Each row has two labels, one from each of two sets.
[ 47  -1  -8   4 -14 -24  -2   5  11  11  -3   7   4  -9  -3   7   2  -3] => SB/D
[  3   7 -21 -41 -66 -14  -2 -20 -39   8   7 -62  11  12  16  -7  27  -3] => NC/P
[ 44   6  -7 -31 -25 -20  17 -29 -45   6  -7 -16   0   5   8  28  -7  10] => Mg/P
[-38   9   6  -2 -14   7 -18  28   1   0   5 -19  14  -5 -24 -15  13  -6] => DC/U
[ 11   1   0  11   5   7  -3  16  15   7 -13  15   0   9  -6   1   8   1] => Mg/U
[-15  -4 -11 -11  -5 -12  -2  -6  11   9 -11  -5   7  15 -13  -9   7 -11] => NC/U
[ 13   4  -2   3 -13  -1 -29   6   0  -8   5 -15  16   7  -3   2  -8 -11] => DC/U
[-10   2  -4  14  -9  18 -24  41  11   7  -7   0  11   0  -7 -19   6 -23] => NC/U
[ 21   2   2 -11 -42   7   0  13 -19   8   7 -18 -17  -6   9  -2  10   5] => DC/P
[ 31  -4  -3   6   9  -3   1   9   4   1 -12   3  15   0  -5   8 -19   3] => SB/U
[  6   2  -8 -18 -21   8  -6   6 -15   4 -15  -4  22   8  -7  14  -6   0] => Mg/U
[ 11  -3 -12 -11 -26 -10  -2 -13  -1  11 -15  -2  16   7  -1   5  -2 -11] => Mg/D
[-30   1 -12 -10   6  -1   0   0  16  11  -4   1   3   6 -10  -8  -8 -15] => QP/U
[ 11  -5   4 -18  -8 -14  15 -27 -32  -3  -5  -5  -2   8   7  22 -14   0] => Mg/P
[ 15  -3   3 -23 -16 -15   2 -50 -34  -4 -15 -14   1   9   4  20  -2   0] => Mg/P
[ 44   0 -10  19 -16   2 -23  19  22   6 -16 -10  12  17   4   0  12   3] => Mg/K
[ -7   7  -3  -8 -27  10 -21  29   9   8  -2  -6   6   7  -5  -7   9  -2] => DC/U
[ 24   0   0   4  -4 -19  -2 -15   8   4 -14   3  11   9  -1   5   3   5] => SB/K
[ 24  -4 -15  14   3   1   0   3  14  11   1  -4   2   3   6 -10  -2  -3] => NC/K
[-19   7  -7 -25 -16  -7  -5 -14  -7  -5  -9  -9  10  16 -13  11  -6   1] => Mg/U
[ 16   6  -6 -25 -31  -8   0   6 -33   4  13 -15  -9  -7  -4  11   8  14] => SB/P
[ 18   4  -4 -11 -45 -15  -8  -2   7   2 -18  -7  24  -4 -11   9  -2   6] => SB/U
[ 66  -2 -12   4 -31  15 -19  48 -19  11   7  -9  22 -10  21  -8  17  -4] => Mg/P
[ 11  -2 -12  -2   1  20 -16  29   2  12   4  -1  -5  -2  16   1 -11   6] => QP/A
[  9   9  -8  -2  -3  18 -26  30  13  10   6  -5  -2   4  12   3  -1   8] => Mg/A
[ 29   1  -9   5   1  -3   7  28 -23  21   0  -8 -11  12  -4  -4  10 -13] => NC/P

Each row has two labels, one from each of two sets.
[ -2   5   4  24 -12   2  -2   3  11 -19 -11  15   3   2  -9  13 -18  14] => HZ/RL
[ 25  33   0  11 -21 -13  13  15  -2  -4  -9  12 -16   7  16   8  -1  -8] => Dz/ZP
[  6  -9   1  18   0   2  -4   8   4   2  -4  14 -16   4   3   4   1  14] => HZ/ZP
[ -5 -12  -4  20  16  20 -13   4  13   1   5   7  -6   4  -2  10   4  14] => GG/ZP
[  3  17  -1  13  -1 -11   1  -7  16  -3  -3  13  -1  13  -1  24  -5   1] => GG/RL
[  6 -23   2  16   7  17 -10   2  11 -24  -6  26 -15  -9 -10   2 -15  18] => GG/ZP
[  9  -8   2  18   7  -3  -5   3   9  11   0  10 -19  12   0  10  13   8] => HZ/ZP
[-13 -12  -7  15   1  -6  -8  -5   7 -16  -2  10 -13  12   7   5 -13  15] => GG/ZP
[-23 -22   4  17   7   9 -11 -15  11 -16   3   1  -1   0 -13   5  -2  11] => HZ/RL
[ -4 -25   0  26   7  10 -10   0  12  -7   0  19 -22   6   2  -2  -3  21] => HZ/Pq
[  9 -25   0  23  -1  10 -10   7  -5 -12  -3  24 -20  -8  -6   2  -3  23] => GG/ZP
[-16  -6  -4  17  -1  -7  -3  -5  12  -9   3  11  -7  14   3   0  -7  13] => GG/HF
[-17 -14  -3  15  19  17 -14  -6  13 -11   0   3  -2   2 -14   9  -8  11] => GG/RL
[ -5 -25   5  25   0  -5   0   1   6 -10  -7  17 -21   0   2  -7  -3  22] => HZ/Pq
[-28 -51   1  10   2  12 -15 -33  11 -43   1  12 -18  -5 -31   3  -1  19] => Jg/RL
[-14 -45  11  33   6  54 -20   6   2 -49  -9  18 -11 -35 -21 -15 -19  30] => GG/RL
[  7  -8   0  19   1  27 -11  12   9 -20  -5  23  -4 -10  -9   6 -12  17] => GG/ZP
[-11 -15  -2  19  11  14 -10   0   7  -6  -3  -3 -10   6   6   5   5  10] => GG/ZP
[-17  -4   4  29  -7   9  -2   4   2  -5   0  -4  -8   5   8  -7   9  12] => HZ/HF
[  3   5  -1   5  -8  -8   1  -1  -4 -12  -3  -5 -19  10  15   8   1  -5] => Dz/ZP
[-22 -21   6  21  12   4  -3  -2   1  -1   1 -15 -15   9  13  -9   6  10] => HZ/HF
